Below is a small trained network, with its code and all its weights. Each question gives an input and a target symbol and asks what happens when units are switched off, that is, made to give their printed mean instead of their output.

import numpy as np


def w(rows, s, z=0):
    codes = np.array(rows[::2]) - 128.0
    scale = np.full(codes.shape[1], s)
    scale[-1] = z or s
    return codes * scale


def norm(h):
    return h / np.sqrt((h * h).mean(-1, keepdims=True) + 1e-5)


def f(y):
    return np.maximum(y, 0)


def softmax(a):
    e = np.exp(a - a.max(-1, keepdims=True))
    return e / e.sum(-1, keepdims=True)


def log_softmax(a):
    a = a - a.max(-1, keepdims=True)
    return a - np.log(np.exp(a).sum(-1, keepdims=True))


def net(x, mask):
    ids = ['αγδζηλμξπστφψ'.index(c) for c in x.split()]
    T = len(ids)
    res = E[ids] + P[:T]
    u = 0
    for l in range(2):
        q, k, v = (norm(res) @ M[l].T for M in (Q, K, V))
        z = softmax(np.where(np.tri(T) > 0, q @ k.T / 3**0.5, -1e9)) @ v
        res = res + np.where(mask[u], z, O[l][:, -1]) @ O[l][:, :-1]
        u += 1
        y = f(norm(res) @ A[l][:, :-1].T + A[l][:, -1])
        res = res + np.where(mask[u : u + 8], y, B[l][:, -1]) @ B[l][:, :-1]
        u += 8
    return log_softmax(norm(res)[-1] @ U[:, :-1].T + U[:, -1])


Q, K, V, O, A, B = {}, {}, {}, {}, {}, {}
E = w([
[131,72,174,191,115,164],'α',
[107,207,172,115,195,110],'γ',
[126,199,139,72,137,133],'δ',
[134,108,145,127,49,209],'ζ',
[142,237,127,77,154,166],'η',
[149,131,166,133,124,176],'λ',
[119,177,158,77,171,152],'μ',
[114,183,169,52,175,119],'ξ',
[187,98,120,190,189,94],'π',
[136,77,151,250,223,184],'σ',
[207,188,118,206,91,153],'τ',
[109,126,160,154,230,121],'φ',
[102,171,82,44,199,225],'ψ',
],0.017)
P = w([
[82,175,135,89,126,194],'0',
[2,178,177,163,58,114],'1',
[157,141,167,58,173,204],'2',
[21,159,163,150,55,104],'3',
[183,120,155,45,168,194],'4',
[40,143,152,152,52,99],'5',
[206,105,135,38,160,183],'6',
[55,133,152,147,49,91],'7',
[228,91,128,25,148,174],'8',
[68,162,154,157,44,81],'9',
],0.0073)
Q[0] = w([
[40,171,1,138,143,143],'0.h1',
[92,206,137,200,114,135],'0.h1',
[15,119,118,190,16,20],'0.h1',
],0.0087)
K[0] = w([
[62,141,150,131,150,191],'0.h1',
[116,127,129,144,187,151],'0.h1',
[11,122,113,112,154,208],'0.h1',
],0.011)
V[0] = w([
[221,32,85,115,225,14],'0.h1',
[91,17,45,58,174,182],'0.h1',
[254,201,136,216,93,127],'0.h1',
],0.0059)
O[0] = w([
[47,125,195,103,133,132,2],'0.h1',
[103,168,82,181,139,149,69],'0.h1',
[191,155,247,119,116,172,171],'0.h1',
],0.012,0.0049)
A[0] = w([
[109,125,147,127,255,114,3],'0.n1',
[128,41,135,195,124,106,33],'0.n2',
[170,143,135,139,109,84,104],'0.n3',
[138,108,158,183,97,112,252],'0.n4',
[135,118,173,74,134,117,114],'0.n5',
[150,112,168,151,196,75,129],'0.n6',
[122,83,125,209,137,70,120],'0.n7',
[137,139,89,163,138,129,122],'0.n8',
],0.011,0.0023)
B[0] = w([
[117,2,124,78,49,107,254],'0.n1',
[167,235,178,155,105,88,208],'0.n2',
[151,131,221,84,166,185,183],'0.n3',
[58,179,93,25,156,67,251],'0.n4',
[113,144,34,188,148,82,229],'0.n5',
[136,187,77,105,39,193,235],'0.n6',
[120,222,69,95,95,210,219],'0.n7',
[88,116,234,73,218,128,196],'0.n8',
],0.0081,0.004)
Q[1] = w([
[204,49,114,77,136,150],'1.h1',
[167,105,95,162,149,68],'1.h1',
[122,48,215,254,139,115],'1.h1',
],0.01)
K[1] = w([
[225,34,202,146,142,70],'1.h1',
[200,166,12,144,146,28],'1.h1',
[105,122,159,255,98,70],'1.h1',
],0.0075)
V[1] = w([
[131,143,103,204,1,172],'1.h1',
[97,130,150,118,183,46],'1.h1',
[77,173,43,232,95,57],'1.h1',
],0.0049)
O[1] = w([
[146,161,132,47,72,119,93],'1.h1',
[247,135,183,48,172,7,82],'1.h1',
[254,99,75,112,51,208,2],'1.h1',
],0.0077,0.0057)
A[1] = w([
[143,176,141,193,97,131,65],'1.n1',
[94,89,94,245,107,149,71],'1.n2',
[84,121,108,155,218,147,4],'1.n3',
[79,159,107,119,89,90,120],'1.n4',
[91,188,135,128,129,158,116],'1.n5',
[159,141,154,125,59,126,229],'1.n6',
[160,171,139,108,161,110,102],'1.n7',
[125,191,131,123,115,113,134],'1.n8',
],0.011,0.0038)
B[1] = w([
[139,10,153,127,108,147,158],'1.n1',
[91,170,115,157,138,53,138],'1.n2',
[135,115,122,191,99,132,172],'1.n3',
[193,183,148,128,46,145,203],'1.n4',
[117,145,137,127,73,110,254],'1.n5',
[223,80,131,131,205,37,183],'1.n6',
[132,102,138,137,119,80,193],'1.n7',
[108,76,149,167,111,111,218],'1.n8',
],0.012,0.0075)
U = w([
[167,9,161,179,95,86,47],'α',
[137,144,114,33,49,155,103],'γ',
[121,141,104,141,157,31,83],'δ',
[217,81,84,121,109,171,153],'ζ',
[179,246,141,118,162,122,63],'η',
[162,114,175,164,89,222,115],'λ',
[108,78,104,197,162,91,181],'μ',
[133,105,82,54,163,67,132],'ξ',
[62,106,214,86,147,129,133],'π',
[38,189,97,183,114,161,97],'σ',
[213,125,195,97,177,140,181],'τ',
[94,19,112,83,101,130,137],'φ',
[143,140,92,100,176,183,253],'ψ',
],0.014,0.0062)

Each question gives the input, a string of symbols that net reads in full, and the target symbol t.
The units are the heads (3 rows each of Q, K, V and O) and the neurons (one row each of A and B). Each row of codes is followed by its name. A weight is (code - 128) times the scale printed after its matrix; where a second scale follows, it is the last column's (O, A, B and U).
mask holds one flag per unit, layer by layer, with each layer's heads first. A switched-off unit (its flag False) gives its mean, the last column of its rows in O or B, instead of its output. The means were averaged over made-up inputs and are rounded, as every weight is.
A unit's drop is (log p(t) with every unit on - log p(t) with that unit switched off) / (log p(t) with every unit on - log p(t) with every unit switched off).
The circuit of an input: a set's keep is (log p(t) with only the set's units on - log p(t) with every unit switched off) / (log p(t) with every unit on - log p(t) with every unit switched off). Starting from the 12 units with the biggest drops (on a tie, the unit counted first), units are removed one at a time, each time the one whose removal leaves the highest keep (on an exact tie, the one counted first), for as long as the keep stays at least 0.8.
units of the circuit, in order: the units of the circuit, biggest drop first
top k neurons: the k neurons with the biggest drops, biggest first
k most important neurons of layer l: the k neurons of layer l with the biggest drops, biggest first
input ψ ψ α π, target σ: units of the circuit, in order -> (0.n7)
input ξ π λ τ γ τ, target α: top 3 neurons -> (1.n8, 1.n1, 0.n1)
input α ψ σ ζ, target σ: units of the circuit, in order -> (0.h1, 0.n1)
input η π φ δ ζ, target π: units of the circuit, in order -> (0.h1, 1.h1)
input μ τ ψ ζ φ γ ψ ζ, target σ: top 2 neurons -> (1.n2, 0.n4)
input ψ α σ τ φ α α σ, target λ: units of the circuit, in order -> (0.n7, 1.h1)
input τ α ζ, target τ: units of the circuit, in order -> (0.h1, 1.n6)
input τ λ ζ ξ, target δ: 3 most important neurons of layer 1 -> (1.n7, 1.n1, 1.n8)
input σ η σ φ η η η σ, target λ: top 4 neurons -> (0.n2, 0.n7, 1.n1, 0.n4)
input ξ ξ ψ η, target σ: units of the circuit, in order -> (1.n6, 0.h1)
input γ φ μ σ σ, target σ: 2 most important neurons of layer 0 -> (0.n1, 0.n6)
input α τ α η δ η α λ, target π: units of the circuit, in order -> (1.h1, 0.n4)
input α δ ζ, target ζ: units of the circuit, in order -> (0.h1, 1.n6)
input α γ α φ φ ψ, target σ: top neuron -> (1.n3)
input σ γ φ π, target γ: top 2 neurons -> (0.n7, 0.n6)
input λ γ γ φ α μ π α π ψ, target σ: top 2 neurons -> (0.n6, 1.n3)
input ζ η ψ η, target σ: top 2 neurons -> (1.n6, 0.n2)
input η λ γ λ, target π: top 3 neurons -> (0.n3, 0.n5, 0.n2)
input γ μ ζ λ λ ψ ψ α, target σ: top 2 neurons -> (0.n7, 0.n4)
input λ δ π α ψ α α π η, target π: units of the circuit, in order -> (0.h1)
